Below is a small trained network, with its code and all its weights. Each question gives an input and a target symbol and asks what happens when units are switched off, that is, made to give their printed mean instead of their output.

import numpy as np


def w(rows, s, z=0):
    codes = np.array(rows[::2]) - 128.0
    scale = np.full(codes.shape[1], s)
    scale[-1] = z or s
    return codes * scale


def norm(h):
    return h / np.sqrt((h * h).mean(-1, keepdims=True) + 1e-5)


def f(y):
    return y / 2 * (1 + np.tanh(0.7978845608 * (y + 0.044715 * y**3)))


def softmax(a):
    e = np.exp(a - a.max(-1, keepdims=True))
    return e / e.sum(-1, keepdims=True)


def log_softmax(a):
    a = a - a.max(-1, keepdims=True)
    return a - np.log(np.exp(a).sum(-1, keepdims=True))


def net(x, mask):
    ids = ['αγδηθτ'.index(c) for c in x.split()]
    T = len(ids)
    res = E[ids] + P[:T]
    u = 0
    for l in range(2):
        r = norm(res)
        for j in range(2):
            rows = slice(4 * j, 4 * j + 4)
            q, k, v = (r @ M[l][rows].T for M in (Q, K, V))
            z = softmax(np.where(np.tri(T) > 0, q @ k.T / 4**0.5, -1e9)) @ v
            o = O[l][rows]
            res = res + np.where(mask[u + j], z, o[:, -1]) @ o[:, :-1]
        u += 2
        y = f(norm(res) @ A[l][:, :-1].T + A[l][:, -1])
        res = res + np.where(mask[u : u + 4], y, B[l][:, -1]) @ B[l][:, :-1]
        u += 4
    return log_softmax(norm(res)[-1] @ U[:, :-1].T + U[:, -1])


Q, K, V, O, A, B = {}, {}, {}, {}, {}, {}
E = w([
[83,140,196,202,87,103],'α',
[118,49,162,119,50,59],'γ',
[220,247,141,136,99,132],'δ',
[58,201,97,72,159,151],'η',
[27,105,83,184,122,71],'θ',
[131,76,22,70,127,146],'τ',
],0.012)
P = w([
[238,75,158,91,241,57],'0',
[220,106,136,105,160,57],'1',
[203,109,111,104,123,60],'2',
[178,120,107,110,99,79],'3',
[146,112,92,118,85,116],'4',
[132,124,74,114,74,129],'5',
[116,136,75,120,58,136],'6',
[106,146,65,114,41,141],'7',
[98,160,54,118,24,152],'8',
[87,149,51,128,10,191],'9',
[72,113,32,151,3,248],'10',
],0.0052)
Q[0] = w([
[114,131,50,71,95,85],'L0H1',
[154,123,63,250,98,130],'L0H1',
[148,154,162,99,141,56],'L0H1',
[127,215,154,122,75,149],'L0H1',
[147,88,179,178,232,165],'L0H2',
[137,159,86,154,109,121],'L0H2',
[138,152,148,120,157,141],'L0H2',
[147,88,164,127,184,166],'L0H2',
],0.02)
K[0] = w([
[49,174,60,45,66,95],'L0H1',
[171,161,70,183,13,177],'L0H1',
[167,96,177,73,96,39],'L0H1',
[169,247,109,157,169,56],'L0H1',
[149,80,207,104,248,141],'L0H2',
[96,125,125,87,77,181],'L0H2',
[136,102,91,150,170,127],'L0H2',
[126,124,163,147,214,82],'L0H2',
],0.014)
V[0] = w([
[174,145,54,102,187,102],'L0H1',
[126,123,121,159,127,146],'L0H1',
[84,118,73,216,197,89],'L0H1',
[102,135,110,79,172,31],'L0H1',
[151,149,231,88,100,133],'L0H2',
[39,180,141,1,139,65],'L0H2',
[207,79,124,116,101,184],'L0H2',
[67,69,150,123,48,107],'L0H2',
],0.0087)
O[0] = w([
[93,121,4,162,76,212,219],'L0H1',
[121,153,121,112,147,90,115],'L0H1',
[83,103,75,182,199,10,171],'L0H1',
[114,20,105,227,137,162,218],'L0H1',
[150,83,199,72,23,89,2],'L0H2',
[129,32,236,102,185,253,202],'L0H2',
[125,176,17,41,87,103,88],'L0H2',
[221,20,58,204,149,125,220],'L0H2',
],0.0053,0.0047)
A[0] = w([
[39,145,128,161,107,155,65],'L0N1',
[117,98,121,172,169,140,125],'L0N2',
[215,153,173,150,207,83,8],'L0N3',
[128,182,100,76,249,164,82],'L0N4',
],0.012,0.0011)
B[0] = w([
[33,83,182,190,106,119,216],'L0N1',
[164,206,151,191,168,72,254],'L0N2',
[119,240,93,29,109,71,144],'L0N3',
[174,23,166,129,60,253,179],'L0N4',
],0.0067,0.0053)
Q[1] = w([
[210,192,100,171,96,227],'L1H1',
[94,56,131,179,62,122],'L1H1',
[4,64,70,169,128,71],'L1H1',
[107,106,36,124,148,154],'L1H1',
[155,157,152,178,120,170],'L1H2',
[110,161,86,125,222,149],'L1H2',
[196,78,115,78,101,154],'L1H2',
[167,71,158,156,137,48],'L1H2',
],0.017)
K[1] = w([
[15,143,112,54,64,139],'L1H1',
[185,194,120,140,71,212],'L1H1',
[210,221,139,202,137,160],'L1H1',
[62,211,84,161,131,152],'L1H1',
[100,152,154,118,74,165],'L1H2',
[85,165,76,80,207,155],'L1H2',
[249,107,132,98,124,144],'L1H2',
[115,54,129,89,133,61],'L1H2',
],0.015)
V[1] = w([
[171,132,191,220,106,137],'L1H1',
[138,213,63,192,160,103],'L1H1',
[221,211,160,101,127,141],'L1H1',
[190,77,100,112,203,162],'L1H1',
[106,165,39,161,133,21],'L1H2',
[96,165,144,68,4,70],'L1H2',
[185,125,233,164,182,50],'L1H2',
[254,139,50,125,136,123],'L1H2',
],0.0087)
O[1] = w([
[75,98,201,124,81,51,174],'L1H1',
[57,185,40,164,100,48,242],'L1H1',
[151,233,156,139,16,140,226],'L1H1',
[87,116,143,34,153,161,167],'L1H1',
[203,75,231,22,178,248,239],'L1H2',
[157,94,150,253,233,199,5],'L1H2',
[74,140,56,107,74,246,8],'L1H2',
[18,128,239,158,93,107,186],'L1H2',
],0.0061,0.0028)
A[1] = w([
[178,96,86,114,133,75,170],'L1N1',
[178,131,159,94,71,129,4],'L1N2',
[75,145,90,99,118,184,170],'L1N3',
[90,251,172,34,93,59,165],'L1N4',
],0.016,0.002)
B[1] = w([
[160,158,169,124,110,113,226],'L1N1',
[148,162,116,103,158,77,160],'L1N2',
[183,131,97,127,96,139,191],'L1N3',
[36,251,138,97,44,115,253],'L1N4',
],0.016,0.0045)
U = w([
[141,181,171,234,93,134,249],'α',
[214,54,162,110,114,70,79],'γ',
[59,168,160,104,126,141,65],'δ',
[97,6,253,148,113,216,85],'η',
[53,71,85,219,229,43,87],'θ',
[162,79,13,101,148,214,162],'τ',
],0.0059,0.0016)

Each question gives the input, a string of symbols that net reads in full, and the target symbol t.
The units are the heads (4 rows each of Q, K, V and O) and the neurons (one row each of A and B). Each row of codes is followed by its name. A weight is (code - 128) times the scale printed after its matrix; where a second scale follows, it is the last column's (O, A, B and U).
mask holds one flag per unit, layer by layer, with each layer's heads first. A switched-off unit (its flag False) gives its mean, the last column of its rows in O or B, instead of its output. The means were averaged over made-up inputs and are rounded, as every weight is.
A unit's drop is (log p(t) with every unit on - log p(t) with that unit switched off) / (log p(t) with every unit on - log p(t) with every unit switched off).
The circuit of an input: a set's keep is (log p(t) with only the set's units on - log p(t) with every unit switched off) / (log p(t) with every unit on - log p(t) with every unit switched off). Starting from all 12 units, units are removed one at a time, each time the one whose removal leaves the highest keep (on an exact tie, the one counted first), for as long as the keep stays at least 0.8.
units of the circuit, in order: the units of the circuit, biggest drop first
most important unit: the unit with the biggest drop
k most important neurons: the k neurons with the biggest drops, biggest first
top k neurons in layer l: the k neurons of layer l with the biggest drops, biggest first
heads that matter: for each layer, one digit per head in row order, 1 if its drop is at least 0.15 and else 0, layers parted by /
input τ θ θ η θ, target η: most important unit : L0H2
input θ τ τ γ, target η: heads that matter : 01 / 11
input η η η η η η θ δ θ δ, target θ: 2 most important neurons : [L1N4; L0N2]
input γ η α, target δ: 2 most important neurons : [L0N3; L1N4]
input γ η η, target τ: units of the circuit, in order : [L1H2; L0H2; L1N3]
input η τ τ η δ τ α τ τ γ, target γ: units of the circuit, in order : [L0H2; L1N4]
input τ θ θ η γ θ τ, target θ: top 3 neurons in layer 0 : [L0N4; L0N2; L0N1]
input τ τ α η η τ θ τ, target γ: 3 most important neurons : [L1N1; L1N4; L0N1]
input τ δ θ α τ, target α: units of the circuit, in order : [L1H1; L0H2]
input α η δ η δ, target η: units of the circuit, in order : [L1H1; L0H2; L0N2]
input θ τ η, target τ: heads that matter : 11 / 01
input γ α θ θ δ τ δ, target τ: top 3 neurons in layer 0 : [L0N2; L0N4; L0N1]
input τ θ α θ η τ τ θ θ, target θ: heads that matter : 01 / 00
input θ τ δ δ τ θ θ γ γ, target γ: units of the circuit, in order : [L1N4; L0H1]
input θ η α, target δ: most important unit : L0H1
input τ η θ η, target θ: heads that matter : 10 / 01
input τ θ θ θ θ δ η, target η: top 3 neurons in layer 0 : [L0N4; L0N2; L0N3]
input η δ η δ, target η: 2 most important neurons : [L1N4; L0N2]
input η γ θ γ, target η: heads that matter : 00 / 11
input θ α τ θ θ γ θ τ, target γ: units of the circuit, in order : [L1H2; L1N4; L0H1]
input τ δ α δ θ θ θ θ τ τ θ, target τ: 2 most important neurons : [L0N1; L1N4]
